Here is a tiny trained network, its code and every weight. The questions are about switching its units off for an input and a target symbol, where a switched-off unit gives its printed mean instead of its output.

import numpy as np


def w(rows, s, z=0):
    codes = np.array(rows[::2]) - 128.0
    scale = np.full(codes.shape[1], s)
    scale[-1] = z or s
    return codes * scale


def norm(h):
    return h / np.sqrt((h * h).mean(-1, keepdims=True) + 1e-5)


def f(y):
    return np.maximum(y, 0)


def softmax(a):
    e = np.exp(a - a.max(-1, keepdims=True))
    return e / e.sum(-1, keepdims=True)


def log_softmax(a):
    a = a - a.max(-1, keepdims=True)
    return a - np.log(np.exp(a).sum(-1, keepdims=True))


def net(x, mask):
    ids = ['ΛΞαδηστ'.index(c) for c in x.split()]
    T = len(ids)
    res = E[ids] + P[:T]
    u = 0
    for l in range(2):
        r = norm(res)
        for j in range(3):
            rows = slice(4 * j, 4 * j + 4)
            q, k, v = (r @ M[l][rows].T for M in (Q, K, V))
            z = softmax(np.where(np.tri(T) > 0, q @ k.T / 4**0.5, -1e9)) @ v
            o = O[l][rows]
            res = res + np.where(mask[u + j], z, o[:, -1]) @ o[:, :-1]
        u += 3
        y = f(norm(res) @ A[l][:, :-1].T + A[l][:, -1])
        res = res + np.where(mask[u : u + 4], y, B[l][:, -1]) @ B[l][:, :-1]
        u += 4
    return log_softmax(norm(res)[-1] @ U[:, :-1].T + U[:, -1])


Q, K, V, O, A, B = {}, {}, {}, {}, {}, {}
E = w([
[39,242,177],'Λ',
[161,203,169],'Ξ',
[109,16,249],'α',
[222,167,91],'δ',
[6,217,210],'η',
[227,173,92],'σ',
[189,100,36],'τ',
],0.015)
P = w([
[30,128,65],'0',
[94,120,105],'1',
[136,120,142],'2',
[159,125,162],'3',
[187,132,172],'4',
[217,136,176],'5',
[232,137,181],'6',
[253,144,188],'7',
],0.0071)
Q[0] = w([
[92,78,146],'0.h0',
[151,251,96],'0.h0',
[120,38,131],'0.h0',
[134,220,144],'0.h0',
[140,109,153],'0.h1',
[129,94,107],'0.h1',
[137,115,143],'0.h1',
[159,87,119],'0.h1',
[116,88,215],'0.h2',
[205,158,80],'0.h2',
[133,57,134],'0.h2',
[54,158,144],'0.h2',
],0.013)
K[0] = w([
[167,171,103],'0.h0',
[152,4,198],'0.h0',
[160,184,46],'0.h0',
[109,56,170],'0.h0',
[106,98,153],'0.h1',
[112,128,87],'0.h1',
[118,117,134],'0.h1',
[85,81,86],'0.h1',
[120,114,207],'0.h2',
[140,253,70],'0.h2',
[167,74,165],'0.h2',
[86,54,128],'0.h2',
],0.013)
V[0] = w([
[146,31,215],'0.h0',
[127,128,128],'0.h0',
[75,2,159],'0.h0',
[80,180,84],'0.h0',
[140,123,134],'0.h1',
[85,148,87],'0.h1',
[179,183,139],'0.h1',
[92,231,160],'0.h1',
[131,129,124],'0.h2',
[159,126,150],'0.h2',
[33,150,101],'0.h2',
[42,39,61],'0.h2',
],0.0075)
O[0] = w([
[123,39,227,106],'0.h0',
[128,127,128,128],'0.h0',
[84,15,165,65],'0.h0',
[140,155,56,143],'0.h0',
[124,128,135,128],'0.h1',
[143,111,59,126],'0.h1',
[49,117,113,206],'0.h1',
[43,178,101,239],'0.h1',
[126,124,127,128],'0.h2',
[109,141,145,136],'0.h2',
[214,99,113,132],'0.h2',
[154,159,2,3],'0.h2',
],0.0056,0.0055)
A[0] = w([
[131,131,127,32],'0.n0',
[58,31,173,164],'0.n1',
[210,2,112,4],'0.n2',
[47,111,56,49],'0.n3',
],0.013,0.0023)
B[0] = w([
[140,124,127,128],'0.n0',
[153,18,85,254],'0.n1',
[184,83,255,194],'0.n2',
[99,114,182,155],'0.n3',
],0.0095,0.0036)
Q[1] = w([
[38,164,135],'1.h0',
[110,152,24],'1.h0',
[186,143,8],'1.h0',
[115,55,96],'1.h0',
[58,93,170],'1.h1',
[94,135,155],'1.h1',
[155,61,121],'1.h1',
[55,143,166],'1.h1',
[142,129,127],'1.h2',
[168,139,132],'1.h2',
[103,122,124],'1.h2',
[155,136,78],'1.h2',
],0.018)
K[1] = w([
[7,85,150],'1.h0',
[71,173,54],'1.h0',
[149,224,39],'1.h0',
[134,20,100],'1.h0',
[3,113,114],'1.h1',
[111,169,125],'1.h1',
[127,32,141],'1.h1',
[72,217,105],'1.h1',
[151,138,136],'1.h2',
[172,120,124],'1.h2',
[108,129,128],'1.h2',
[168,154,113],'1.h2',
],0.018)
V[1] = w([
[96,160,254],'1.h0',
[148,134,116],'1.h0',
[178,158,15],'1.h0',
[208,139,63],'1.h0',
[128,128,129],'1.h1',
[6,66,100],'1.h1',
[154,111,38],'1.h1',
[23,167,189],'1.h1',
[147,162,69],'1.h2',
[225,108,117],'1.h2',
[100,59,234],'1.h2',
[149,131,115],'1.h2',
],0.0077)
O[1] = w([
[73,124,92,252],'1.h0',
[120,120,142,129],'1.h0',
[170,123,163,90],'1.h0',
[162,153,189,104],'1.h0',
[128,128,128,128],'1.h1',
[111,131,188,20],'1.h1',
[94,137,118,93],'1.h1',
[170,47,172,174],'1.h1',
[130,72,133,177],'1.h2',
[57,137,107,114],'1.h2',
[107,254,149,29],'1.h2',
[112,117,132,135],'1.h2',
],0.0088,0.0031)
A[1] = w([
[130,126,7,157],'1.n0',
[150,128,110,80],'1.n1',
[110,165,184,139],'1.n2',
[89,96,161,3],'1.n3',
],0.018,0.0049)
B[1] = w([
[19,187,209,249],'1.n0',
[113,179,67,158],'1.n1',
[255,111,109,255],'1.n2',
[178,244,63,176],'1.n3',
],0.0083,0.0058)
U = w([
[31,215,149,221],'Λ',
[134,138,234,1],'Ξ',
[80,15,44,249],'α',
[112,106,138,76],'δ',
[76,118,158,51],'η',
[122,106,143,78],'σ',
[255,192,99,139],'τ',
],0.0098,0.0069)

Each question gives the input, a string of symbols that net reads in full, and the target symbol t.
The units are the heads (4 rows each of Q, K, V and O) and the neurons (one row each of A and B). Each row of codes is followed by its name. A weight is (code - 128) times the scale printed after its matrix; where a second scale follows, it is the last column's (O, A, B and U).
mask holds one flag per unit, layer by layer, with each layer's heads first. A switched-off unit (its flag False) gives its mean, the last column of its rows in O or B, instead of its output. The means were averaged over made-up inputs and are rounded, as every weight is.
A unit's drop is (log p(t) with every unit on - log p(t) with that unit switched off) / (log p(t) with every unit on - log p(t) with every unit switched off).
The circuit of an input: a set's keep is (log p(t) with only the set's units on - log p(t) with every unit switched off) / (log p(t) with every unit on - log p(t) with every unit switched off). Starting from the 12 units with the biggest drops (on a tie, the unit counted first), units are removed one at a time, each time the one whose removal leaves the highest keep (on an exact tie, the one counted first), for as long as the keep stays at least 0.8.
units of the circuit, in order: the units of the circuit, biggest drop first
unit that matters most: the unit with the biggest drop
top k neurons: the k neurons with the biggest drops, biggest first
top k neurons in layer l: the k neurons of layer l with the biggest drops, biggest first
heads that matter: for each layer, one digit per head in row order, 1 if its drop is at least 0.15 and else 0, layers parted by /
drop of u: that unit's drop, to one decimal
input Ξ Λ τ, target Λ: units of the circuit, in order : [1.n0]
input Λ Ξ η Λ Ξ σ, target Λ: heads that matter : 000 / 010
input η Ξ δ η, target τ: units of the circuit, in order : [1.n2 1.n0 0.h2]
input δ Λ Λ τ Ξ, target Λ: top 4 neurons : [0.n2 1.n2 0.n3 1.n0]
input Ξ Λ Λ Ξ Λ Λ Ξ α, target α: units of the circuit, in order : [1.h0 1.n0]
input Ξ α α, target τ: heads that matter : 110 / 001
input α Ξ τ, target τ: heads that matter : 000 / 001
input σ Ξ Ξ Ξ Ξ δ, target Λ: units of the circuit, in order : [1.h1 1.n0]
input Ξ Ξ Λ τ η τ δ η, target τ: units of the circuit, in order : [1.n2 1.n0]
input Λ α Λ, target α: units of the circuit, in order : [0.h0 0.n1]
input σ σ Λ σ σ η Λ Ξ, target Λ: heads that matter : 110 / 111
input α σ Ξ σ α, target τ: heads that matter : 100 / 001
input Ξ Λ Λ Ξ Λ δ Ξ α, target α: top 2 neurons in layer 0 : [0.n2 0.n1]
input τ τ τ, target τ: units of the circuit, in order : [1.h0]
input Ξ Ξ Ξ δ τ η σ, target Λ: units of the circuit, in order : [1.h1 1.n0]
input δ Λ σ Ξ Ξ Ξ τ, target Λ: heads that matter : 101 / 011
input σ Λ σ δ α δ, target α: heads that matter : 100 / 000
input Λ Λ Λ τ Λ, target τ: heads that matter : 000 / 010
input Ξ Λ η Ξ Ξ τ Λ, target τ: top 2 neurons : [1.n2 1.n0]
input Λ Ξ α Ξ, target α: unit that matters most : 0.h0
input Λ σ δ, target Λ: drop of 1.n2 : 0.5
input τ Ξ δ α δ, target α: drop of 0.h0 : 1.5
input Ξ α Ξ, target α: drop of 0.n1 : 0.9
